m =
  0   37    8   10    6   -7  -23   27   -1
  3   38    4    0  -12   -5   36   86    2
  2   15    7    7    8    5  -28   41   -3
  1  -30  -11    9  -23   -4   88  -35    0
  1  -20    9   -4  -19    5   14   64   -2
  5  -12   -1  -14    3   -6  -17    2    1
  8   34   -8    1  -33   -6  -22  -18    4
 11   59   -9    6   27   -5   15   33    2
Counting starts at 1.
What is the top-right entry? -1
What is the entry in the bottom-right corner? 2
The bottom-left entry -> 11
What is the entry at row 1, column 3? 8
The entry at row 3, column 1 -> 2
What is the top entry of the column that holds the largest entry? -23
What is the bottom entry of the column that holds the smallest entry? 33
What is the entry at row 1, column 2? 37
The entry just right of 11: 59
What is the entry at row 2, column 1? 3
The entry in the top-left corner -> 0
The entry in row 2 and column 2 -> 38
What is the entry at row 3, column 2? 15
The entry just left of the smallest entry is 88
What is the entry in row 2 and column 3? 4
The entry just left of 34 is 8
What is the entry just right of 64? -2
What is the top entry of the column that holds the smallest entry? 27
What is the entry just left of -20? 1
What is the entry directly above -35? 41

M =
[[4823 6941 6971 5537 8026 4557 5149 5918]
 [3113 6240 7307 4773 6223 3784 4602 6925]
 [3059 6362 7867 5518 8597 3410 4323 6809]
 [7948 6310 3227 6683 5747 7256 7717 2602]
 [3749 5961 7514 5645 8780 3407 4356 6051]
 [7219 5620 4980 7005 5726 7735 7414 3330]
 [8089 6095 4110 6401 4980 6392 7094 3608]
 [7598 5399 3491 6727 4801 6798 9199 4358]
 [7252 4742 5329 7404 4688 6998 7457 3078]
 [3801 5814 8317 5887 7485 3365 4843 6724]
 [7675 4991 5249 6164 4511 7083 8047 2141]
 [3157 6195 7208 4188 6174 3469 3624 6600]
 [7054 5519 3260 6644 6026 7521 7551 3915]]
Counting starts at 1.
The entry directly above the smallest entry? 6724
The entry at row 1, column 3 -> 6971
The entry just left of the largest entry? 6798
The top-left entry? 4823
The entry just right of the largest entry -> 4358
The entry just right of 3227 is 6683
The entry at row 3, column 1: 3059
The entry just left of 7208? 6195
The entry in the bottom-right corner? 3915
The entry in row 2 and column 1 -> 3113
The entry directly above the largest entry is 7094
The entry directly below 7094? 9199
The entry at row 2, column 2 is 6240
The entry in the top-right corner is 5918
The entry just right of 3059? 6362
The bottom-left entry? 7054
The entry just right of 6683 -> 5747
The entry at row 3, column 3 is 7867
The top entry of the column that holds the largest entry? 5149
The entry just left of 6798 -> 4801
The entry directly below 3410: 7256
The entry just left of 6051? 4356
The entry directly below 9199: 7457
The smallest entry is 2141
The entry directly below the smallest entry? 6600
The entry at row 1, column 2? 6941
The entry just left of 4602? 3784
The entry just left of 3491? 5399
The entry just right of 3749? 5961
The entry directly above 6051 is 2602

data =
-32	-51	29	-49	27	34	42	28	-46	34	-30	25	-36	-38
-13	-13	22	-6	16	12	13	18	-6	26	-13	14	-13	-11
69	67	-72	51	-66	-59	-76	-65	52	-68	73	-64	83	75
-19	-30	9	-29	15	9	9	14	-21	15	-18	9	-14	-15
74	81	-81	65	-72	-62	-77	-78	62	-79	81	-70	85	79
Rows and columns are numbered from 1.
What is the entry directly above the largest entry?
A: -14
The bottom entry of the column that holds the largest entry -> 85
The bottom-right entry is 79
The entry directly below 52 -> -21
What is the entry at row 2, column 1?
A: -13
What is the entry just right of -64?
A: 83
What is the top-right entry?
A: -38
The entry just left of 67: 69
What is the top entry of the column that holds the smallest entry?
A: 29
What is the entry just left of 16?
A: -6
What is the entry just left of -79?
A: 62
What is the entry just left of -38?
A: -36
The entry just right of the smallest entry: 65
What is the entry just left of 25?
A: -30
What is the entry in row 1 and column 2?
A: -51
The bottom-left entry -> 74
The bottom entry of the column that holds the smallest entry -> -81
The entry in the top-left corner -> -32
What is the entry at row 3, column 3?
A: -72
The entry just left of the smallest entry: 81
What is the entry directly above -79?
A: 15
What is the entry just left of -62?
A: -72
The entry just left of -76 -> -59

Questions about the array below. Indices start at 1.
1) Which number is the entry directly below -16.400?
2) Which number is the bottom-left entry?
3) Which number is the entry just right of the largest entry?
4) Which number is the bottom entry of the column that holds the largest entry?
5) Which number is the entry in row 2 and column 1?
6) Which number is the entry just right of 10.964?
7) Which number is the entry in row 1 and column 3?
8) Which number is the entry just left of 11.370?
 18.053  -11.065  -11.758  -14.770   16.459  -18.193   16.164   14.545   12.924   12.525   -5.797   16.598  -11.507   19.222  -16.400   -7.563
-11.274    9.361   14.965   14.185  -15.267   12.509  -14.720  -15.784  -17.038  -11.351   10.964  -11.209   14.084   -8.477   12.178   16.260
 15.577  -14.657  -14.543  -16.269   13.348  -12.601   20.132    8.898   11.666   17.191  -11.358   18.728   -9.134   15.741   -9.502   -8.225
 14.316    4.099  -11.630  -12.120   14.125   -4.401   16.426   14.415    9.871   10.963   -8.862   17.787   -6.845   15.871   -9.875   -5.403
-12.152   15.305   15.540   16.842   -7.946   15.562  -10.839   -7.379   -2.662   -8.063    9.258  -15.533   11.868  -12.229    7.545   11.370
1) 12.178
2) -12.152
3) 8.898
4) -10.839
5) -11.274
6) -11.209
7) -11.758
8) 7.545

679,883,512,604,420,545,640,272,341,787,450,467,574,704,309,579
460,705,836,254,453,706,394,908,442,676,907,756,506,712,576,581
448,778,977,286,376,621,556,752,444,765,800,738,519,729,477,646
433,662,763,264,500,770,279,971,458,600,893,742,522,701,616,522
740,785,415,671,471,539,722,70,391,739,396,461,484,644,349,589
676,884,518,606,418,547,644,279,341,790,449,470,577,706,307,580
666,666,362,876,561,522,845,45,569,706,356,474,415,599,436,582
669,93,302,923,823,313,647,459,700,582,389,490,613,511,759,562
587,933,691,547,391,559,626,422,361,840,511,508,682,780,299,582
675,897,524,600,424,547,644,282,341,790,453,471,583,707,308,581
681,684,370,832,543,527,837,28,542,708,361,470,405,605,427,585
695,223,385,617,752,463,564,674,815,198,470,503,687,111,969,597
461,703,833,253,457,705,396,912,438,673,913,765,503,712,582,579
The entry in the bottom-right corner -> 579
The second largest entry is 971
The top entry of the column that holds the smallest entry -> 272
The bottom-left entry -> 461
The fourth entry in reading order -> 604
Which number is the entry just left of 674? 564
Which number is the entry just right of the smallest entry? 542
The top entry of the column that holds the largest entry -> 512
Which number is the fourth-last entry, reading row by row? 503
Which number is the top-right entry? 579
The smallest entry in the last column -> 522
The entry just left of 309 is 704
Which number is the smallest entry in the first column? 433
Which number is the entry just right of the largest entry? 286
Which number is the entry directly below 606? 876
Which number is the entry just left of 512? 883
The entry just right of 444: 765
Which number is the top-left entry? 679
The 2nd-last entry, reading row by row -> 582
Which number is the first entry in the row that holds the smallest entry? 681
Which number is the 3rd entry from the end, reading row by row? 712
The last entry in the row that holds the largest entry: 646
Which number is the entry directly above the largest entry? 836
Which number is the entry just left of 580? 307
Which number is the second smallest entry? 45
Which number is the largest entry in the first column? 740
The entry directly above 583: 682
Which number is the entry directly below 669? 587
The second entry on the diagonal from the top-right corner -> 576
Which number is the entry just left of the smallest entry? 837

x =
array([[-67,   9,  33,  -9, -38,  30,  16,  -2,   3, -35, -23,  -2,  -9,
         -4,   0, -31],
       [-14,  13,  17,  21,  54,  16,  42,   9, -16,  31,  -9, -12,  12,
        -20,   5,   0],
       [ -5, -49,   5,   1, -25, -48, -28, -37, -23,  -6, -11, -48,   3,
        -50,   9, -34],
       [-92,  33, -22, -65, -20,   6,  20,  17,  21, -38, -34, -49,   1,
        -44, -40, -80],
       [-10,  32, -13,   2, -45,   6,  20,  71, -21, -11, -10, -73,  13,
        -16,   1,   6],
       [-50,  30,   5,   3,   2, -85,  11,  21,  39,  -2, -15,  34,  24,
        -17,   2, -22],
       [ 41, -15,  21, -86,  80, -19, -18,  -9,  27, -44,   3, -10, -59,
        -57, -37,   8],
       [ 65, -68,  36,   7,  43,   2, -70,  14,   4,  18, -27, -31, -40,
          3,  -1,  -2],
       [ 11, -35, -49,  42,  22,  22, -10,  -5, -30, -20, -16, -14, -40,
         19,  -3,  36],
       [-66,   5,  -9, -33,   3,  -1,  28,  61,   7,  26,   7, -36,   1,
        -16, -14, -17],
       [ 22,  24,  17,  13, -20,  57,  35,  27,  95,  30,  22,  -1,  57,
         29,  19, -22]])
The 3rd largest entry: 71
The 2nd entry in reading order -> 9
The 1st entry in reading order -> -67
The entry just left of the largest entry -> 27
What is the 5th entry in reading order?
A: -38
The entry just right of -68 is 36
The entry just right of the largest entry -> 30
What is the entry just right of 18?
A: -27
What is the maximum?
A: 95
What is the entry just right of the smallest entry?
A: 33
The entry just right of -66 -> 5
What is the entry just right of 12?
A: -20
